Below is a small trained network, with its code and all its weights. Each question gives an input and a target symbol and asks what happens when units are switched off, that is, made to give their printed mean instead of their output.

import numpy as np


def w(rows, s, z=0):
    codes = np.array(rows[::2]) - 128.0
    scale = np.full(codes.shape[1], s)
    scale[-1] = z or s
    return codes * scale


def f(y):
    return y / 2 * (1 + np.tanh(0.7978845608 * (y + 0.044715 * y**3)))


def softmax(a):
    e = np.exp(a - a.max(-1, keepdims=True))
    return e / e.sum(-1, keepdims=True)


def log_softmax(a):
    a = a - a.max(-1, keepdims=True)
    return a - np.log(np.exp(a).sum(-1, keepdims=True))


def net(x, mask):
    ids = ['βδεηλμξτφ'.index(c) for c in x.split()]
    T = len(ids)
    res = E[ids] + P[:T]
    r = res
    for j in range(3):
        rows = slice(2 * j, 2 * j + 2)
        q, k, v = (r @ M[0][rows].T for M in (Q, K, V))
        z = softmax(np.where(np.tri(T) > 0, q @ k.T / 2**0.5, -1e9)) @ v
        o = O[0][rows]
        res = res + np.where(mask[j], z, o[:, -1]) @ o[:, :-1]
    y = f(res @ A[0][:, :-1].T + A[0][:, -1])
    res = res + np.where(mask[3:19], y, B[0][:, -1]) @ B[0][:, :-1]
    return log_softmax(res[-1] @ U[:, :-1].T + U[:, -1])


Q, K, V, O, A, B = {}, {}, {}, {}, {}, {}
E = w([
[157,190,55,125,100,78,94],'β',
[165,112,114,5,211,162,160],'δ',
[167,167,124,140,141,61,91],'ε',
[141,82,107,142,132,67,151],'η',
[132,108,171,153,157,118,155],'λ',
[100,122,76,142,108,129,163],'μ',
[111,188,139,100,120,140,111],'ξ',
[141,125,85,194,140,99,141],'τ',
[122,170,110,186,173,187,143],'φ',
],0.012)
P = w([
[103,130,169,149,104,151,121],'0',
[138,106,162,150,83,174,100],'1',
[129,171,155,142,120,132,152],'2',
[207,116,146,156,67,178,107],'3',
[171,197,138,138,131,121,189],'4',
[254,156,144,165,90,168,138],'5',
],0.0097)
Q[0] = w([
[177,141,129,212,95,119,166],'h0',
[73,189,118,125,180,67,198],'h0',
[134,45,113,145,80,171,28],'h1',
[254,130,146,121,78,191,174],'h1',
[111,94,152,130,162,195,169],'h2',
[133,163,155,80,122,154,115],'h2',
],0.046)
K[0] = w([
[214,107,86,19,212,144,158],'h0',
[216,62,131,156,45,191,60],'h0',
[29,208,174,169,139,37,188],'h1',
[211,139,75,3,247,128,230],'h1',
[136,109,188,150,180,206,189],'h2',
[113,168,168,70,152,174,69],'h2',
],0.033)
V[0] = w([
[161,166,189,83,140,7,44],'h0',
[165,78,222,195,229,116,167],'h0',
[133,44,128,45,63,41,179],'h1',
[152,82,75,238,151,66,130],'h1',
[209,141,108,90,133,90,120],'h2',
[101,123,182,117,66,110,130],'h2',
],0.02)
O[0] = w([
[62,211,162,70,101,75,189,111],'h0',
[80,166,96,69,244,113,89,155],'h0',
[106,75,94,37,78,192,195,2],'h1',
[147,85,172,46,65,111,22,12],'h1',
[93,109,120,153,140,160,150,118],'h2',
[166,130,99,152,141,122,165,169],'h2',
],0.011,0.0063)
A[0] = w([
[1,78,127,165,123,166,123,9],'n0',
[116,115,120,93,164,127,119,123],'n1',
[102,109,157,118,141,82,138,111],'n2',
[121,119,131,127,93,147,156,29],'n3',
[134,127,115,101,138,129,151,61],'n4',
[138,103,125,122,111,153,116,171],'n5',
[120,125,130,140,82,140,114,40],'n6',
[118,116,126,114,118,131,104,110],'n7',
[120,133,141,117,87,110,136,110],'n8',
[112,99,141,102,108,110,86,14],'n9',
[97,137,129,111,124,108,157,74],'n10',
[126,97,146,144,137,141,141,90],'n11',
[135,130,170,111,127,137,142,131],'n12',
[103,91,115,86,111,145,127,43],'n13',
[97,128,157,136,145,132,129,86],'n14',
[137,110,99,105,143,140,144,2],'n15',
],0.018,0.0037)
B[0] = w([
[62,5,110,116,175,178,90,166],'n0',
[130,127,93,76,109,73,159,253],'n1',
[122,175,126,110,97,165,100,166],'n2',
[131,120,127,142,198,70,122,154],'n3',
[153,117,141,166,116,115,129,154],'n4',
[154,129,107,91,82,152,132,192],'n5',
[162,61,128,113,143,79,157,163],'n6',
[134,129,160,110,154,129,151,156],'n7',
[49,77,136,169,116,103,98,175],'n8',
[127,138,245,116,187,167,180,172],'n9',
[141,122,125,151,104,196,83,181],'n10',
[127,183,106,104,111,150,120,176],'n11',
[85,112,112,153,114,127,129,146],'n12',
[74,98,73,129,71,149,186,143],'n13',
[142,120,101,118,103,134,130,175],'n14',
[108,155,185,172,127,101,119,159],'n15',
],0.017,0.006)
U = w([
[41,104,108,141,193,252,155,122],'β',
[96,226,145,204,123,197,248,201],'δ',
[162,109,111,115,67,230,131,166],'ε',
[23,183,163,134,80,221,82,125],'η',
[43,139,153,90,87,204,216,71],'λ',
[92,148,224,113,157,208,146,68],'μ',
[113,152,145,176,174,185,54,3],'ξ',
[66,173,84,61,164,136,133,203],'τ',
[64,105,163,153,113,133,152,52],'φ',
],0.0033,0.0036)

Each question gives the input, a string of symbols that net reads in full, and the target symbol t.
The units are the heads (2 rows each of Q, K, V and O) and the neurons (one row each of A and B). Each row of codes is followed by its name. A weight is (code - 128) times the scale printed after its matrix; where a second scale follows, it is the last column's (O, A, B and U).
mask holds one flag per unit, heads first, then neurons. A switched-off unit (its flag False) gives its mean, the last column of its rows in O or B, instead of its output. The means were averaged over made-up inputs and are rounded, as every weight is.
A unit's drop is (log p(t) with every unit on - log p(t) with that unit switched off) / (log p(t) with every unit on - log p(t) with every unit switched off).
The circuit of an input: a set's keep is (log p(t) with only the set's units on - log p(t) with every unit switched off) / (log p(t) with every unit on - log p(t) with every unit switched off). Starting from the 12 units with the biggest drops (on a tie, the unit counted first), units are removed one at a time, each time the one whose removal leaves the highest keep (on an exact tie, the one counted first), for as long as the keep stays at least 0.8.
units of the circuit, in order: the units of the circuit, biggest drop first
most important unit: the unit with the biggest drop
k most important neurons: the k neurons with the biggest drops, biggest first
which heads matter: for each layer, one digit per head in row order, 1 if its drop is at least 0.15 and else 0, layers parted by /
drop of u: that unit's drop, to one decimal
input ξ τ λ, target μ: which heads matter	010
input ξ ξ η β, target λ: most important unit	h1
input ξ λ ξ φ, target δ: which heads matter	110
input λ μ τ, target ε: units of the circuit, in order	h0, h1, n5
input ξ λ μ, target τ: which heads matter	100
input δ ξ φ, target β: which heads matter	010
input ξ ξ ξ τ, target δ: units of the circuit, in order	h1, h0
input μ ξ ξ λ ξ β, target δ: which heads matter	110
input λ λ τ ξ ε δ, target β: units of the circuit, in order	h2, n0, h1
input φ ξ ξ ξ, target δ: units of the circuit, in order	h1, h0
input η λ ξ ξ η μ, target λ: units of the circuit, in order	h1, n13, n9
input ξ λ μ λ τ φ, target μ: units of the circuit, in order	h1, n9, h2
input λ ξ λ β, target τ: units of the circuit, in order	h0, n1
input ξ τ ε ξ λ η, target τ: most important unit	h0
input ξ φ ξ τ β, target μ: units of the circuit, in order	h1, n9
input μ λ ξ ξ φ τ, target ξ: units of the circuit, in order	h1, h0
input ξ λ β ξ, target φ: 3 most important neurons	n8, n6, n3
input ξ λ ξ, target τ: drop of h0	0.9
input ξ ξ ξ β ξ β, target δ: drop of n0	0.1
input ξ φ ε τ ξ, target μ: drop of h1	1.0
input β λ τ ε, target μ: drop of h1	1.0
input ε ε ξ λ ε β, target η: most important unit	h0
